Here is a tiny trained network, its code and every weight. The questions are about switching its units off for an input and a class, where a switched-off unit gives its printed mean instead of its output.

import numpy as np


def w(rows, s, z=0):
    codes = np.array(rows[::2]) - 128.0
    scale = np.full(codes.shape[1], s)
    scale[-1] = z or s
    return codes * scale


def f(y):
    return y / 2 * (1 + np.tanh(0.7978845608 * (y + 0.044715 * y**3)))


def log_softmax(a):
    a = a - a.max(-1, keepdims=True)
    return a - np.log(np.exp(a).sum(-1, keepdims=True))


def net(x, mask):
    res = np.array(x, float).reshape(1, 4) / 4 @ E
    y = f(res @ A[0][:, :-1].T + A[0][:, -1])
    res = res + np.where(mask, y, B[0][:, -1]) @ B[0][:, :-1]
    return log_softmax(res[-1] @ U[:, :-1].T + U[:, -1])


A, B = {}, {}
E = w([
[126,134,118,115,126,148,117],'x0',
[186,160,167,67,68,122,115],'x1',
[119,80,169,166,120,104,6],'x2',
[94,201,76,152,91,94,102],'x3',
],0.018)
A[0] = w([
[21,228,92,173,69,62,93,87],'neuron 1',
[89,156,111,156,127,107,105,63],'neuron 2',
[130,138,114,108,162,138,212,200],'neuron 3',
[110,83,160,164,149,163,111,143],'neuron 4',
[61,58,158,152,223,153,77,149],'neuron 5',
[127,184,79,107,45,87,151,120],'neuron 6',
[182,186,102,111,95,148,146,108],'neuron 7',
[149,110,162,76,99,134,109,133],'neuron 8',
[125,111,167,152,80,117,45,70],'neuron 9',
[165,162,103,133,199,162,198,73],'neuron 10',
[68,190,75,165,99,70,89,193],'neuron 11',
[146,130,139,142,111,94,53,181],'neuron 12',
[123,103,102,155,117,101,147,143],'neuron 13',
[228,160,186,98,94,109,101,56],'neuron 14',
[126,129,7,167,252,98,126,43],'neuron 15',
[94,128,97,161,135,120,153,201],'neuron 16',
[42,188,106,137,109,95,94,12],'neuron 17',
[111,88,141,142,67,101,58,8],'neuron 18',
[113,144,121,118,175,125,154,105],'neuron 19',
[129,97,173,90,129,149,158,174],'neuron 20',
[133,193,119,108,28,78,179,118],'neuron 21',
[124,197,118,93,155,116,106,122],'neuron 22',
[135,192,93,109,106,77,150,120],'neuron 23',
[88,100,59,203,153,155,153,197],'neuron 24',
[139,119,100,114,122,116,101,113],'neuron 25',
[152,118,122,99,153,124,149,119],'neuron 26',
],0.013)
B[0] = w([
[150,130,153,193,139,251,142,224],'neuron 1',
[72,118,173,122,160,179,108,150],'neuron 2',
[170,155,175,222,48,190,149,221],'neuron 3',
[166,81,47,61,118,42,61,192],'neuron 4',
[122,70,80,2,92,47,14,250],'neuron 5',
[133,119,88,63,126,75,92,186],'neuron 6',
[137,145,98,148,87,82,92,170],'neuron 7',
[152,173,114,160,134,192,134,175],'neuron 8',
[96,158,198,180,104,183,227,203],'neuron 9',
[41,79,181,182,217,200,114,183],'neuron 10',
[220,191,184,151,66,154,149,231],'neuron 11',
[87,70,170,109,226,159,115,218],'neuron 12',
[90,121,120,135,134,90,134,148],'neuron 13',
[110,96,147,238,192,230,193,183],'neuron 14',
[226,216,201,182,57,150,251,188],'neuron 15',
[91,68,96,102,180,150,71,190],'neuron 16',
[67,50,150,142,216,157,92,163],'neuron 17',
[165,183,193,191,77,144,149,177],'neuron 18',
[150,104,148,135,137,155,156,147],'neuron 19',
[83,119,217,200,147,227,173,191],'neuron 20',
[125,148,46,77,101,49,106,192],'neuron 21',
[119,115,107,77,102,116,115,150],'neuron 22',
[140,105,57,51,93,79,54,173],'neuron 23',
[82,119,188,163,184,188,134,225],'neuron 24',
[119,154,161,119,129,135,137,134],'neuron 25',
[170,150,215,187,121,136,131,149],'neuron 26',
],0.0078,0.02)
U = w([
[3,62,151,134,199,200,138,120],'0',
[195,163,165,141,30,182,192,70],'1',
[108,82,73,48,73,29,90,255],'2',
],0.015,0.00055)

Each question gives the input, the list of numbers given to net, and the class t.
The units are the neurons (one row each of A and B). Each row of codes is followed by its name. A weight is (code - 128) times the scale printed after its matrix; where a second scale follows, it is the last column's (A, B and U).
mask holds one flag per neuron, in row order. A switched-off neuron (its flag False) gives its mean, the last column of its row in B, instead of its output. The means were averaged over made-up inputs and are rounded, as every weight is.
A unit's drop is (log p(t) with every unit on - log p(t) with that unit switched off) / (log p(t) with every unit on - log p(t) with every unit switched off).
The circuit of an input: a set's keep is (log p(t) with only the set's units on - log p(t) with every unit switched off) / (log p(t) with every unit on - log p(t) with every unit switched off). Starting from the 12 units with the biggest drops (on a tie, the unit counted first), units are removed one at a time, each time the one whose removal leaves the highest keep (on an exact tie, the one counted first), for as long as the keep stays at least 0.8.
units of the circuit, in order: the units of the circuit, biggest drop first
unit that matters most: the unit with the biggest drop
k most important neurons: the k neurons with the biggest drops, biggest first
drop when u is switched off: that unit's drop, to one decimal
input [3,8,7,0], class 0: 2 most important neurons => (neuron 12; neuron 14)
input [-4,6,3,-1], class 0: unit that matters most => neuron 11
input [7,0,-8,-4], class 0: 3 most important neurons => (neuron 10; neuron 11; neuron 15)
input [7,-7,-4,1], class 1: 2 most important neurons => (neuron 15; neuron 3)
input [1,-6,0,3], class 1: 3 most important neurons => (neuron 15; neuron 11; neuron 12)
input [8,1,3,1], class 1: 3 most important neurons => (neuron 10; neuron 24; neuron 16)
input [2,3,2,-4], class 0: 3 most important neurons => (neuron 11; neuron 15; neuron 3)
input [8,-2,0,3], class 1: 3 most important neurons => (neuron 11; neuron 10; neuron 12)
input [3,0,7,-3], class 2: 2 most important neurons => (neuron 5; neuron 4)
input [6,1,0,-5], class 1: 3 most important neurons => (neuron 12; neuron 10; neuron 24)
input [6,8,6,0], class 0: 3 most important neurons => (neuron 12; neuron 14; neuron 11)
input [-6,-5,-1,4], class 1: 2 most important neurons => (neuron 15; neuron 11)
input [-4,-7,-1,4], class 1: 3 most important neurons => (neuron 15; neuron 11; neuron 12)
input [-3,6,7,0], class 0: unit that matters most => neuron 12
input [6,-4,-6,2], class 1: 2 most important neurons => (neuron 15; neuron 3)
input [-3,-5,-5,4], class 1: drop when neuron 15 is switched off => 2.3
input [-3,6,0,2], class 2: drop when neuron 3 is switched off => 0.2
input [3,-3,2,-5], class 2: drop when neuron 5 is switched off => 0.1
input [0,-4,6,-5], class 2: drop when neuron 5 is switched off => 0.3
input [-4,-2,7,-6], class 2: units of the circuit, in order => (neuron 5)
